Here is a tiny trained network, its code and every weight. The questions are about switching its units off for an input and a class, where a switched-off unit gives its printed mean instead of its output.

import numpy as np


def w(rows, s, z=0):
    codes = np.array(rows[::2]) - 128.0
    scale = np.full(codes.shape[1], s)
    scale[-1] = z or s
    return codes * scale


def norm(h):
    return h / np.sqrt((h * h).mean(-1, keepdims=True) + 1e-5)


def f(y):
    return np.maximum(y, 0)


def log_softmax(a):
    a = a - a.max(-1, keepdims=True)
    return a - np.log(np.exp(a).sum(-1, keepdims=True))


def net(x, mask):
    res = np.array(x, float).reshape(1, 4) / 4 @ E
    u = 0
    for l in range(2):
        y = f(norm(res) @ A[l][:, :-1].T + A[l][:, -1])
        res = res + np.where(mask[u : u + 15], y, B[l][:, -1]) @ B[l][:, :-1]
        u += 15
    return log_softmax(norm(res)[-1] @ U[:, :-1].T + U[:, -1])


A, B = {}, {}
E = w([
[127,127,128],'x0',
[27,148,135],'x1',
[101,127,1],'x2',
[140,209,133],'x3',
],0.0075)
A[0] = w([
[148,190,174,100],'0.n0',
[88,173,139,69],'0.n1',
[202,52,133,181],'0.n2',
[83,79,225,103],'0.n3',
[108,143,95,148],'0.n4',
[84,236,138,102],'0.n5',
[104,108,103,118],'0.n6',
[72,3,154,2],'0.n7',
[176,150,129,168],'0.n8',
[140,127,103,80],'0.n9',
[188,204,120,115],'0.n10',
[126,198,138,63],'0.n11',
[152,41,128,59],'0.n12',
[88,140,47,98],'0.n13',
[14,46,169,101],'0.n14',
],0.016,0.0031)
B[0] = w([
[178,148,119,213],'0.n0',
[78,120,131,180],'0.n1',
[39,162,136,254],'0.n2',
[183,206,132,235],'0.n3',
[147,154,137,191],'0.n4',
[112,45,150,248],'0.n5',
[162,149,128,173],'0.n6',
[218,5,176,219],'0.n7',
[77,143,149,196],'0.n8',
[125,146,120,152],'0.n9',
[115,33,158,225],'0.n10',
[163,75,146,189],'0.n11',
[161,52,161,198],'0.n12',
[181,177,128,250],'0.n13',
[32,136,122,243],'0.n14',
],0.022,0.0062)
A[1] = w([
[164,79,105,95],'1.n0',
[119,109,135,136],'1.n1',
[144,125,49,122],'1.n2',
[217,133,49,206],'1.n3',
[122,123,182,215],'1.n4',
[189,165,129,55],'1.n5',
[154,87,118,3],'1.n6',
[140,128,57,112],'1.n7',
[136,254,105,120],'1.n8',
[35,126,123,116],'1.n9',
[176,179,71,134],'1.n10',
[108,137,125,59],'1.n11',
[151,232,166,138],'1.n12',
[155,131,166,113],'1.n13',
[161,142,146,116],'1.n14',
],0.017,0.0015)
B[1] = w([
[111,91,207,198],'1.n0',
[111,109,123,178],'1.n1',
[201,186,153,148],'1.n2',
[153,128,111,193],'1.n3',
[134,157,44,254],'1.n4',
[96,125,37,177],'1.n5',
[99,101,187,181],'1.n6',
[189,197,146,145],'1.n7',
[118,80,156,195],'1.n8',
[94,160,2,198],'1.n9',
[182,119,68,174],'1.n10',
[122,114,131,135],'1.n11',
[204,92,119,209],'1.n12',
[98,126,96,199],'1.n13',
[143,135,76,169],'1.n14',
],0.019,0.0071)
U = w([
[96,30,201,169],'0',
[237,163,122,147],'1',
[19,119,60,133],'2',
[116,73,108,238],'3',
[95,110,149,59],'4',
[101,249,222,3],'5',
[93,225,219,2],'6',
],0.015,0.008)

Each question gives the input, the list of numbers given to net, and the class t.
The units are the neurons (one row each of A and B). Each row of codes is followed by its name. A weight is (code - 128) times the scale printed after its matrix; where a second scale follows, it is the last column's (A, B and U).
mask holds one flag per neuron, layer by layer. A switched-off neuron (its flag False) gives its mean, the last column of its row in B, instead of its output. The means were averaged over made-up inputs and are rounded, as every weight is.
A unit's drop is (log p(t) with every unit on - log p(t) with that unit switched off) / (log p(t) with every unit on - log p(t) with every unit switched off).
The circuit of an input: a set's keep is (log p(t) with only the set's units on - log p(t) with every unit switched off) / (log p(t) with every unit on - log p(t) with every unit switched off). Starting from the 12 units with the biggest drops (on a tie, the unit counted first), units are removed one at a time, each time the one whose removal leaves the highest keep (on an exact tie, the one counted first), for as long as the keep stays at least 0.8.
units of the circuit, in order: the units of the circuit, biggest drop first
top k neurons: the k neurons with the biggest drops, biggest first
drop of u: that unit's drop, to one decimal
input [0,-5,-1,-4], class 2: units of the circuit, in order => [0.n2]
input [-5,-4,3,-5], class 0: top 2 neurons => [0.n12; 0.n14]
input [3,6,-8,-7], class 1: top 3 neurons => [0.n3; 0.n5; 0.n10]
input [1,0,7,-8], class 0: units of the circuit, in order => [0.n7; 1.n0; 1.n9]
input [-3,7,5,-8], class 0: top 3 neurons => [0.n7; 0.n2; 0.n13]
input [1,5,-3,4], class 2: top 2 neurons => [0.n7; 0.n1]
input [-3,-4,3,-6], class 0: top 2 neurons => [0.n7; 0.n12]
input [5,-8,-3,6], class 2: top 4 neurons => [0.n7; 0.n2; 0.n8; 0.n10]
input [3,8,-8,-7], class 1: top 2 neurons => [0.n8; 0.n3]
input [3,2,4,-5], class 0: top 3 neurons => [0.n7; 0.n3; 0.n14]
input [-4,8,-3,-7], class 2: top 4 neurons => [0.n14; 0.n10; 0.n5; 0.n11]
input [4,6,-4,0], class 2: top 2 neurons => [0.n14; 0.n13]
input [0,-3,4,-2], class 1: top 3 neurons => [0.n14; 0.n13; 1.n12]
input [2,-4,7,-7], class 0: top 2 neurons => [0.n12; 0.n3]
input [1,-6,-1,7], class 0: units of the circuit, in order => [0.n10]
input [5,-6,5,3], class 2: top 4 neurons => [0.n3; 0.n7; 0.n10; 0.n0]
input [-4,7,5,-8], class 0: top 2 neurons => [0.n7; 0.n2]
input [4,2,8,-5], class 1: drop of 0.n5 => 0.0
input [-3,-1,-4,-1], class 1: drop of 0.n3 => 0.1
input [-2,1,-5,-3], class 1: drop of 0.n3 => 1.7
input [-3,3,4,1], class 1: units of the circuit, in order => [0.n13]
input [-2,-7,2,-6], class 2: drop of 0.n10 => 0.3
